Below are the code and all the weights of a small trained network. Each question names an input and a class and asks about switching units off, where a switched-off unit gives its printed mean instead of its output.

import numpy as np


def w(rows, s, z=0):
    codes = np.array(rows[::2]) - 128.0
    scale = np.full(codes.shape[1], s)
    scale[-1] = z or s
    return codes * scale


def norm(h):
    return h / np.sqrt((h * h).mean(-1, keepdims=True) + 1e-5)


def f(y):
    return y / 2 * (1 + np.tanh(0.7978845608 * (y + 0.044715 * y**3)))


def log_softmax(a):
    a = a - a.max(-1, keepdims=True)
    return a - np.log(np.exp(a).sum(-1, keepdims=True))


def net(x, mask):
    res = np.array(x, float).reshape(1, 7) / 4 @ E
    u = 0
    for l in range(2):
        y = f(norm(res) @ A[l][:, :-1].T + A[l][:, -1])
        res = res + np.where(mask[u : u + 10], y, B[l][:, -1]) @ B[l][:, :-1]
        u += 10
    return log_softmax(norm(res)[-1] @ U[:, :-1].T + U[:, -1])


A, B = {}, {}
E = w([
[204,93,79,105],'x0',
[122,254,94,19],'x1',
[184,189,151,196],'x2',
[109,92,122,146],'x3',
[59,130,21,168],'x4',
[66,125,106,197],'x5',
[103,119,189,100],'x6',
],0.0073)
A[0] = w([
[244,208,29,141,2],'L0N1',
[131,114,132,106,166],'L0N2',
[12,210,105,130,53],'L0N3',
[219,237,165,81,117],'L0N4',
[28,2,137,216,53],'L0N5',
[62,187,117,129,52],'L0N6',
[198,244,123,149,29],'L0N7',
[176,112,230,208,57],'L0N8',
[145,125,134,124,136],'L0N9',
[126,59,97,183,97],'L0N10',
],0.0085,0.0037)
B[0] = w([
[179,123,69,129,182],'L0N1',
[88,137,161,80,147],'L0N2',
[50,198,131,173,173],'L0N3',
[100,92,129,81,238],'L0N4',
[155,52,91,98,253],'L0N5',
[91,177,113,177,137],'L0N6',
[128,101,83,156,179],'L0N7',
[172,177,168,246,190],'L0N8',
[118,140,128,133,134],'L0N9',
[80,105,143,100,176],'L0N10',
],0.011,0.0049)
A[1] = w([
[168,138,68,116,3],'L1N1',
[78,152,126,139,96],'L1N2',
[68,9,126,153,4],'L1N3',
[213,92,174,159,105],'L1N4',
[184,156,53,121,58],'L1N5',
[83,22,123,162,65],'L1N6',
[175,115,203,198,19],'L1N7',
[95,34,117,105,96],'L1N8',
[198,129,173,236,91],'L1N9',
[120,154,200,19,51],'L1N10',
],0.013,0.004)
B[1] = w([
[174,153,91,154,141],'L1N1',
[30,142,164,182,144],'L1N2',
[157,74,62,203,251],'L1N3',
[63,227,181,183,238],'L1N4',
[190,214,103,82,175],'L1N5',
[154,68,122,183,253],'L1N6',
[254,210,198,155,209],'L1N7',
[131,143,94,187,239],'L1N8',
[171,157,244,77,250],'L1N9',
[107,18,163,52,206],'L1N10',
],0.0095,0.0051)
U = w([
[201,186,41,84,4],'0',
[136,28,76,215,134],'1',
[200,139,248,179,168],'2',
[121,69,169,5,147],'3',
[10,188,114,155,141],'4',
],0.02,0.0017)

Each question gives the input, the list of numbers given to net, and the class t.
The units are the neurons (one row each of A and B). Each row of codes is followed by its name. A weight is (code - 128) times the scale printed after its matrix; where a second scale follows, it is the last column's (A, B and U).
mask holds one flag per neuron, layer by layer. A switched-off neuron (its flag False) gives its mean, the last column of its row in B, instead of its output. The means were averaged over made-up inputs and are rounded, as every weight is.
A unit's drop is (log p(t) with every unit on - log p(t) with that unit switched off) / (log p(t) with every unit on - log p(t) with every unit switched off).
The circuit of an input: a set's keep is (log p(t) with only the set's units on - log p(t) with every unit switched off) / (log p(t) with every unit on - log p(t) with every unit switched off). Starting from the 12 units with the biggest drops (on a tie, the unit counted first), units are removed one at a time, each time the one whose removal leaves the highest keep (on an exact tie, the one counted first), for as long as the keep stays at least 0.8.
units of the circuit, in order: the units of the circuit, biggest drop first
top k neurons: the k neurons with the biggest drops, biggest first
top k neurons in layer l: the k neurons of layer l with the biggest drops, biggest first
drop when u is switched off: that unit's drop, to one decimal
input [-8,2,1,0,-7,-4,8], class 3: units of the circuit, in order => [L1N10]
input [6,-1,8,8,7,-7,7], class 0: units of the circuit, in order => [L0N1, L1N5]
input [-2,6,-5,-8,6,-4,3], class 4: top 2 neurons => [L0N3, L0N6]
input [-1,1,-1,8,-3,-8,-8], class 3: top 2 neurons in layer 0 => [L0N4, L0N8]
input [1,-1,-2,2,1,-6,-3], class 0: top 3 neurons in layer 0 => [L0N4, L0N10, L0N3]
input [7,-6,5,-1,2,3,7], class 2: top 2 neurons => [L0N8, L1N9]
input [6,-2,-3,-3,-5,-1,5], class 3: units of the circuit, in order => [L1N10, L0N2]
input [0,4,4,3,6,-2,0], class 4: top 4 neurons => [L0N3, L0N5, L0N6, L1N2]
input [-7,5,0,-4,-4,3,8], class 3: top 2 neurons in layer 0 => [L0N8, L0N4]
input [-5,0,1,-5,6,-7,-4], class 4: top 2 neurons => [L0N3, L0N5]
input [-8,-1,-3,-4,-7,-7,-8], class 3: top 2 neurons => [L0N4, L1N10]
input [-8,1,0,7,1,-6,1], class 4: drop when L0N3 is switched off => 0.1
input [-4,4,2,0,-2,2,6], class 4: drop when L1N9 is switched off => 0.1
input [-3,5,-5,2,-3,2,-7], class 4: top neuron => [L0N3]
input [3,8,1,-1,-7,-5,-4], class 3: drop when L1N10 is switched off => 0.2
